Each row is followed by its class.
[4.3 -4.0 3.6 -9.6 -3.2 -22.7 -2.6 -3.9 -10.4 6.7 -3.3 5.5 -10.4 4.4 -15.6 -3.8 8.3 12.0 -1.7 -0.9 -2.9 -11.0 -20.8 2.4 -5.5 3.8 1.7 -7.8 -5.0 2.7 -3.7 6.3 -0.5 13.8 -10.9 -20.8 15.0 -7.7 32.0 -3.7 -4.8 12.9 6.1 1.1 -4.6 -3.3 -0.1 9.4] => mina
[-0.5 2.7 0.9 -8.5 -5.2 -6.1 -2.3 -9.3 5.1 2.8 -4.7 4.4 -17.5 5.6 -4.0 3.2 -7.1 93.8 -0.4 -0.7 3.2 -20.0 -4.1 -1.9 15.2 7.9 -6.9 -4.8 -22.6 7.4 -4.2 33.1 -7.7 12.3 -24.5 -93.8 12.1 -0.2 48.2 -6.8 -22.2 19.5 5.2 -14.9 -0.7 -4.3 -0.8 8.9] => mina
[-1.9 2.4 4.0 3.3 -5.1 5.0 0.2 -7.6 6.6 4.4 -1.2 5.8 -2.9 4.9 3.8 12.4 -11.5 33.3 3.6 -6.7 4.2 -13.6 29.6 10.9 11.8 -1.3 -3.4 -9.3 -10.4 -1.8 -4.5 12.0 -8.0 -5.7 -12.3 -93.8 -1.4 -9.6 14.0 8.4 -18.0 3.5 -4.3 -18.4 -3.1 6.2 19.1 -20.0] => lafus
[-4.8 -6.6 -6.8 -5.6 1.6 -0.9 4.1 4.5 -12.9 0.9 0.6 -5.3 -11.3 4.7 -5.5 2.6 0.2 70.4 -1.3 -4.0 -4.7 -11.3 -47.8 -1.1 13.2 8.3 1.8 -26.5 -3.0 2.6 2.8 0.2 -4.9 5.3 -4.5 -53.2 -6.6 3.3 -3.2 -4.8 1.5 2.1 -4.9 9.7 -6.2 13.5 -1.8 14.4] => lafus
[12.9 1.3 -1.4 -1.2 1.0 -4.4 -1.7 0.7 5.6 4.3 -1.2 1.4 0.0 3.4 -16.4 0.2 1.9 93.8 -5.1 -2.0 26.5 -9.7 -45.2 1.3 8.4 3.3 -0.6 -28.6 -13.7 7.2 8.5 8.0 -2.0 21.9 -17.6 -93.8 4.7 -1.1 45.8 -7.5 1.1 -2.6 0.2 -6.7 -11.2 11.4 -5.0 31.4] => mina
[-0.9 8.3 5.2 0.4 -3.1 0.1 4.8 -4.0 27.0 10.4 -7.5 -2.9 -4.4 9.6 -0.6 2.5 -22.1 8.0 0.0 -1.0 2.1 -28.5 59.7 12.3 6.3 0.5 -2.1 -19.9 -2.7 2.4 -22.7 1.4 -7.8 -20.6 5.3 -10.2 2.6 -19.2 -7.4 -6.3 -8.0 8.9 -4.0 -8.4 2.2 12.2 24.1 -32.7] => lafus
[-4.7 2.4 -10.2 1.2 1.0 0.8 -13.5 0.8 16.1 -2.4 -1.3 4.6 -6.8 -1.8 -2.6 -2.0 8.2 -20.4 1.8 -0.5 1.5 1.8 -9.7 -10.3 8.9 -6.5 -0.1 -16.6 0.9 2.2 -8.0 5.4 -0.2 5.9 14.1 -87.5 -14.9 3.4 -16.1 -13.8 -5.6 5.2 4.6 5.8 8.4 14.5 -6.0 18.2] => Kula
[-2.9 -0.2 11.3 9.4 -7.4 -7.8 -0.3 -6.7 -24.3 10.2 1.3 -7.4 -11.9 4.0 -1.4 -1.4 -17.5 9.3 -0.2 5.3 -4.4 -12.1 43.1 13.3 5.9 7.6 0.9 -13.3 11.6 9.4 -15.1 2.2 -1.5 -9.8 -7.3 -25.5 8.9 -12.2 4.7 -0.8 -11.2 7.2 -4.8 -1.3 -8.7 13.2 17.9 -23.4] => lafus
[9.0 6.5 5.1 -4.8 -1.5 4.8 7.9 2.2 27.9 1.5 9.1 -17.5 -0.9 -3.3 -15.1 3.5 -5.3 -38.3 -4.3 -4.7 5.1 17.5 28.5 8.7 0.0 -16.6 6.9 -11.2 6.1 6.8 25.1 -4.9 1.9 -3.3 12.6 0.9 9.7 -8.4 22.5 -8.9 11.9 5.5 6.1 -12.6 19.7 19.0 -22.2 -6.5] => Kula
[3.7 -7.2 1.7 6.9 1.5 -1.6 -12.4 -8.5 -4.3 3.0 -3.1 6.2 12.5 -3.2 5.8 0.4 14.4 -42.8 -1.1 -0.6 -7.6 1.9 -14.4 1.2 -11.0 8.3 -4.9 -0.3 -8.8 1.0 -7.8 -2.2 5.8 13.1 -20.2 -2.2 -1.9 1.0 39.2 2.8 -16.1 -9.7 12.5 -0.1 -1.1 -15.7 11.3 16.5] => mina
[-0.5 -8.2 -1.4 8.7 3.5 -2.6 -8.0 5.7 -11.6 9.4 -0.9 -11.2 3.3 -2.0 9.5 3.1 -2.0 -38.0 2.1 -5.9 -0.1 -30.2 5.9 6.8 -13.6 2.9 -7.7 -4.8 8.8 0.5 -20.9 -4.6 -0.4 3.1 7.0 6.4 -17.2 2.0 16.6 3.5 -8.2 -16.2 -5.9 11.5 7.0 -8.2 17.6 -7.7] => lafus
[6.4 6.0 16.9 -3.0 -1.8 -2.5 2.7 -11.2 6.5 4.5 -1.2 1.7 11.0 6.8 -6.7 -2.0 -6.6 55.3 -5.8 -3.7 7.3 -7.3 -0.4 4.7 2.0 2.1 2.7 0.9 -8.5 -0.4 16.1 3.0 -9.2 14.6 -23.2 -66.5 14.9 -9.1 39.1 1.8 -12.4 -3.0 8.1 -13.0 -12.6 -10.2 16.2 -1.4] => mina
[-0.2 2.1 7.0 8.9 1.6 -7.6 9.4 5.3 -16.3 5.2 0.4 -3.1 -10.8 2.7 -12.8 -4.9 1.9 2.9 1.3 -3.3 8.5 1.1 18.2 -6.6 15.0 4.4 3.2 -9.1 -9.1 -2.1 -4.9 -3.7 -3.7 -4.4 7.5 -93.8 -12.9 -2.5 -11.5 5.3 -16.7 10.6 5.0 18.4 -15.9 -6.9 11.3 -15.6] => lafus
[3.5 7.0 4.0 -4.7 4.5 -11.7 -3.8 -7.0 3.9 11.7 0.8 -3.1 -14.9 10.3 0.2 5.5 4.4 -25.7 1.0 6.0 -2.6 -3.7 35.1 3.6 3.4 -2.6 4.5 -2.2 14.3 5.6 -19.9 1.4 -0.1 -13.1 2.5 87.3 5.1 -10.4 7.5 -3.6 12.9 14.6 7.3 12.2 12.2 1.4 12.4 6.9] => mina
[2.3 8.0 -14.3 6.5 -10.2 15.3 7.4 2.5 42.1 -1.9 -9.0 4.7 14.7 7.5 -16.6 4.7 -0.3 -31.4 -2.3 2.8 10.7 3.8 -3.0 -13.6 -4.1 -19.6 -3.0 -21.4 -4.0 7.2 18.7 2.6 -0.3 -8.6 7.3 -69.8 -5.1 -19.4 19.0 -17.7 21.0 1.7 3.0 -10.5 7.8 12.1 -12.9 20.6] => Kula
[-9.6 -16.9 -3.9 1.5 -1.1 17.9 8.7 1.0 0.4 -1.6 12.0 -2.5 11.1 -3.1 -4.2 1.2 -14.1 2.5 -3.6 -0.3 7.8 1.6 1.3 1.9 3.6 -17.0 3.4 -30.3 13.4 2.2 13.7 -7.0 3.4 -21.4 14.7 27.6 -15.0 -5.5 -4.8 -4.3 16.0 -5.6 -10.2 -5.1 16.7 26.5 0.2 -8.9] => Kula
[1.5 3.8 11.0 -7.4 -7.6 -8.3 7.8 -0.7 23.5 3.9 1.9 -2.4 -10.7 14.1 -14.0 2.3 -13.0 93.8 -5.3 -2.2 3.0 -18.7 -7.4 -1.7 13.0 -0.7 3.7 -14.6 -21.4 2.5 11.4 8.9 -8.1 11.6 -2.1 -93.8 15.5 -10.3 21.6 -12.6 -0.8 22.5 7.2 -14.9 -7.0 6.1 -4.5 -0.2] => mina
[-3.2 3.9 6.4 -0.4 -6.8 -1.2 7.7 -5.1 17.7 -1.9 4.3 0.0 25.0 -11.1 -18.4 -1.3 -43.5 77.7 -4.7 2.5 11.2 -6.7 8.4 8.6 11.7 -11.4 15.5 -22.5 -0.1 4.8 26.4 -11.4 3.2 36.5 14.1 -11.1 1.5 -0.6 1.1 -0.3 23.0 16.1 3.8 -12.2 3.1 28.0 7.3 -16.6] => Kula
